Small tables with named rows and columns. After each table, cells are looked up by row and column.

Vilu =
         Vekol   Lel   Pef  Toku
Fupafoz   6.36  4.88  8.33  2.73
Zuz       3.49  2.79  5.83  2.80
Makem     3.19  3.93  4.56  3.09
Dufe      1.89  3.76  2.06  3.44
Dut       1.65  3.88  0.93  3.60

Pef of Fupafoz: 8.33
Vekol of Dut: 1.65
Pef of Zuz: 5.83
Lel of Dufe: 3.76
Lel of Fupafoz: 4.88
Toku of Zuz: 2.80
Toku of Dut: 3.60
Lel of Makem: 3.93
Pef of Dut: 0.93

Famimu =
,Ridetuz,Rozo,Nedepaf
Vum,-0.47,0.31,0.24
Lavoz,0.25,0.08,0.51
Rufi,0.20,-0.57,0.18
Gakoro,0.39,-0.19,0.39
Tofonum,-0.34,-0.55,0.05
Selos,-0.15,-0.63,-0.12
Delugap,-0.31,-0.58,0.03
Gim,0.25,-0.56,0.10
Rata,-0.63,0.04,-0.19
Boz,0.04,-0.51,0.35
Lan,-0.23,-0.58,0.16
Veb,-0.05,0.41,0.40
Piv,0.43,-0.36,0.22

What is the Ridetuz of Boz in Famimu? 0.04
What is the Ridetuz of Veb in Famimu? -0.05
What is the Nedepaf of Delugap in Famimu? 0.03
What is the Rozo of Rata in Famimu? 0.04
What is the Nedepaf of Rata in Famimu? -0.19
What is the Nedepaf of Gim in Famimu? 0.10
What is the Ridetuz of Gakoro in Famimu? 0.39
What is the Rozo of Gim in Famimu? -0.56
What is the Rozo of Gakoro in Famimu? -0.19
What is the Nedepaf of Selos in Famimu? -0.12
What is the Nedepaf of Lavoz in Famimu? 0.51
What is the Rozo of Selos in Famimu? -0.63
What is the Nedepaf of Vum in Famimu? 0.24
Row with the largest Ridetuz: Piv

Zinibo =
|  | Dofoli | Nufi | Pati | Zis |
|---|---|---|---|---|
| Tobobu | 32 | 127 | 181 | 80 |
| Rupom | 139 | 106 | 122 | 75 |
| Fef | 143 | 253 | 102 | 160 |
| Goped | 12 | 135 | 171 | 159 |
| Pok | 241 | 245 | 200 | 141 |
| Gugogud | 62 | 246 | 88 | 122 |
| Nakom | 117 | 119 | 239 | 169 |
| Vuritu | 76 | 162 | 218 | 101 |

What is the Pati of Vuritu in Zinibo?
218
What is the Zis of Gugogud in Zinibo?
122
What is the Zis of Vuritu in Zinibo?
101
What is the Nufi of Pok in Zinibo?
245
What is the Dofoli of Pok in Zinibo?
241
What is the Zis of Pok in Zinibo?
141
What is the Dofoli of Nakom in Zinibo?
117
What is the Pati of Tobobu in Zinibo?
181
What is the Dofoli of Fef in Zinibo?
143
What is the Nufi of Gugogud in Zinibo?
246
What is the Nufi of Goped in Zinibo?
135
What is the Pati of Pok in Zinibo?
200
What is the Zis of Fef in Zinibo?
160
What is the Dofoli of Tobobu in Zinibo?
32
What is the Dofoli of Vuritu in Zinibo?
76
What is the Nufi of Tobobu in Zinibo?
127

Table Kiruf
,Gegan,Tor,Rofule,Meve,Mukez
Rutile,5696,5474,5101,6498,5371
Pevufip,6170,6023,3322,6410,3924
Zedilo,8177,7506,9086,5237,4849
Sig,6641,6491,4093,6228,3504
Ziv,6374,6637,7493,6023,5285
Vemud,7685,7535,7925,5651,3690
Nivamit,6088,6050,7468,6027,6485
Defere,6083,6079,2580,6976,1679

What is the Gegan of Defere in Kiruf?
6083
What is the Tor of Rutile in Kiruf?
5474
What is the Rofule of Ziv in Kiruf?
7493
What is the Tor of Nivamit in Kiruf?
6050
What is the Meve of Ziv in Kiruf?
6023
What is the Rofule of Pevufip in Kiruf?
3322
What is the Rofule of Nivamit in Kiruf?
7468
What is the Mukez of Zedilo in Kiruf?
4849
What is the Tor of Defere in Kiruf?
6079
What is the Meve of Vemud in Kiruf?
5651
What is the Meve of Nivamit in Kiruf?
6027
What is the Tor of Pevufip in Kiruf?
6023
What is the Mukez of Defere in Kiruf?
1679
What is the Tor of Vemud in Kiruf?
7535
What is the Rofule of Vemud in Kiruf?
7925
What is the Gegan of Sig in Kiruf?
6641
What is the Mukez of Ziv in Kiruf?
5285
What is the Mukez of Nivamit in Kiruf?
6485
What is the Tor of Sig in Kiruf?
6491
What is the Gegan of Ziv in Kiruf?
6374

